Below are the code and all the weights of a small trained network. Each question names an input and a class and asks about switching units off, where a switched-off unit gives its printed mean instead of its output.

import numpy as np


def w(rows, s, z=0):
    codes = np.array(rows[::2]) - 128.0
    scale = np.full(codes.shape[1], s)
    scale[-1] = z or s
    return codes * scale


def f(y):
    return np.maximum(y, 0)


def log_softmax(a):
    a = a - a.max(-1, keepdims=True)
    return a - np.log(np.exp(a).sum(-1, keepdims=True))


def net(x, mask):
    res = np.array(x, float).reshape(1, 7) / 4 @ E
    y = f(res @ A[0][:, :-1].T + A[0][:, -1])
    res = res + np.where(mask, y, B[0][:, -1]) @ B[0][:, :-1]
    return log_softmax(res[-1] @ U[:, :-1].T + U[:, -1])


A, B = {}, {}
E = w([
[129,127,130,133],'x0',
[175,182,189,229],'x1',
[248,101,141,73],'x2',
[127,125,128,126],'x3',
[125,127,125,125],'x4',
[89,152,255,37],'x5',
[127,128,127,128],'x6',
],0.0084)
A[0] = w([
[158,174,173,190,250],'neuron 1',
[230,100,99,95,96],'neuron 2',
[87,51,81,72,239],'neuron 3',
[46,131,122,161,210],'neuron 4',
[87,160,191,95,7],'neuron 5',
[79,149,119,165,118],'neuron 6',
[120,87,41,195,4],'neuron 7',
[3,153,102,155,17],'neuron 8',
[166,104,63,179,23],'neuron 9',
],0.012,0.0027)
B[0] = w([
[82,211,29,198,252],'neuron 1',
[203,134,161,73,226],'neuron 2',
[55,192,2,222,254],'neuron 3',
[252,112,110,73,245],'neuron 4',
[110,12,189,223,219],'neuron 5',
[205,137,131,1,198],'neuron 6',
[107,52,225,160,238],'neuron 7',
[211,86,93,85,254],'neuron 8',
[55,67,180,152,223],'neuron 9',
],0.0076,0.007)
U = w([
[254,143,115,104,65],'0',
[20,42,239,200,67],'1',
[113,183,114,165,253],'2',
[68,249,58,202,109],'3',
],0.0095,0.006)

Each question gives the input, the list of numbers given to net, and the class t.
The units are the neurons (one row each of A and B). Each row of codes is followed by its name. A weight is (code - 128) times the scale printed after its matrix; where a second scale follows, it is the last column's (A, B and U).
mask holds one flag per neuron, in row order. A switched-off neuron (its flag False) gives its mean, the last column of its row in B, instead of its output. The means were averaged over made-up inputs and are rounded, as every weight is.
A unit's drop is (log p(t) with every unit on - log p(t) with that unit switched off) / (log p(t) with every unit on - log p(t) with every unit switched off).
The circuit of an input: a set's keep is (log p(t) with only the set's units on - log p(t) with every unit switched off) / (log p(t) with every unit on - log p(t) with every unit switched off). Starting from all 9 units, units are removed one at a time, each time the one whose removal leaves the highest keep (on an exact tie, the one counted first), for as long as the keep stays at least 0.8.
circuit, biggest first: the units of the circuit, biggest drop first
unit that matters most: the unit with the biggest drop
k most important neurons: the k neurons with the biggest drops, biggest first
drop of u: that unit's drop, to one decimal
input [-1,4,3,-5,-8,7,2], class 1: 2 most important neurons => (neuron 5; neuron 3)
input [2,-7,5,0,7,5,-6], class 3: circuit, biggest first => (neuron 3)
input [-4,-8,-4,-6,-4,-8,-5], class 1: 2 most important neurons => (neuron 7; neuron 9)
input [4,-7,6,0,-8,-6,0], class 3: 4 most important neurons => (neuron 3; neuron 4; neuron 8; neuron 5)
input [3,-4,-7,-7,8,1,-7], class 0: circuit, biggest first => (neuron 8; neuron 4)
input [0,-7,0,5,2,5,3], class 3: 2 most important neurons => (neuron 3; neuron 7)
input [3,-4,6,-8,-3,7,8], class 1: 3 most important neurons => (neuron 5; neuron 4; neuron 8)
input [4,-6,-1,8,6,-3,-7], class 3: 2 most important neurons => (neuron 3; neuron 5)
input [4,-5,-6,2,8,-1,1], class 0: 3 most important neurons => (neuron 8; neuron 4; neuron 1)
input [-2,4,-5,4,-7,2,-8], class 0: 2 most important neurons => (neuron 3; neuron 4)
input [3,6,7,-2,-3,-8,2], class 1: 2 most important neurons => (neuron 9; neuron 7)
input [1,-4,-6,8,3,-7,-4], class 1: 2 most important neurons => (neuron 7; neuron 9)
input [-2,-3,-2,4,7,-6,-4], class 1: 3 most important neurons => (neuron 7; neuron 9; neuron 1)
input [0,2,-4,8,0,0,-6], class 0: circuit, biggest first => (neuron 3; neuron 4; neuron 9)
input [-7,6,4,7,8,-7,-3], class 1: circuit, biggest first => (neuron 9; neuron 7)
input [8,1,-8,4,5,6,6], class 0: circuit, biggest first => (neuron 4; neuron 8)
input [-7,5,4,-1,-1,-8,7], class 1: unit that matters most => neuron 9
input [2,-6,2,-5,-5,-5,-7], class 3: drop of neuron 9 => -0.2
input [5,3,-2,-7,-3,-5,-8], class 1: drop of neuron 3 => 0.3
input [5,-3,-6,1,-8,-4,8], class 0: drop of neuron 4 => 0.3
input [7,8,1,-1,0,-2,-6], class 3: unit that matters most => neuron 1
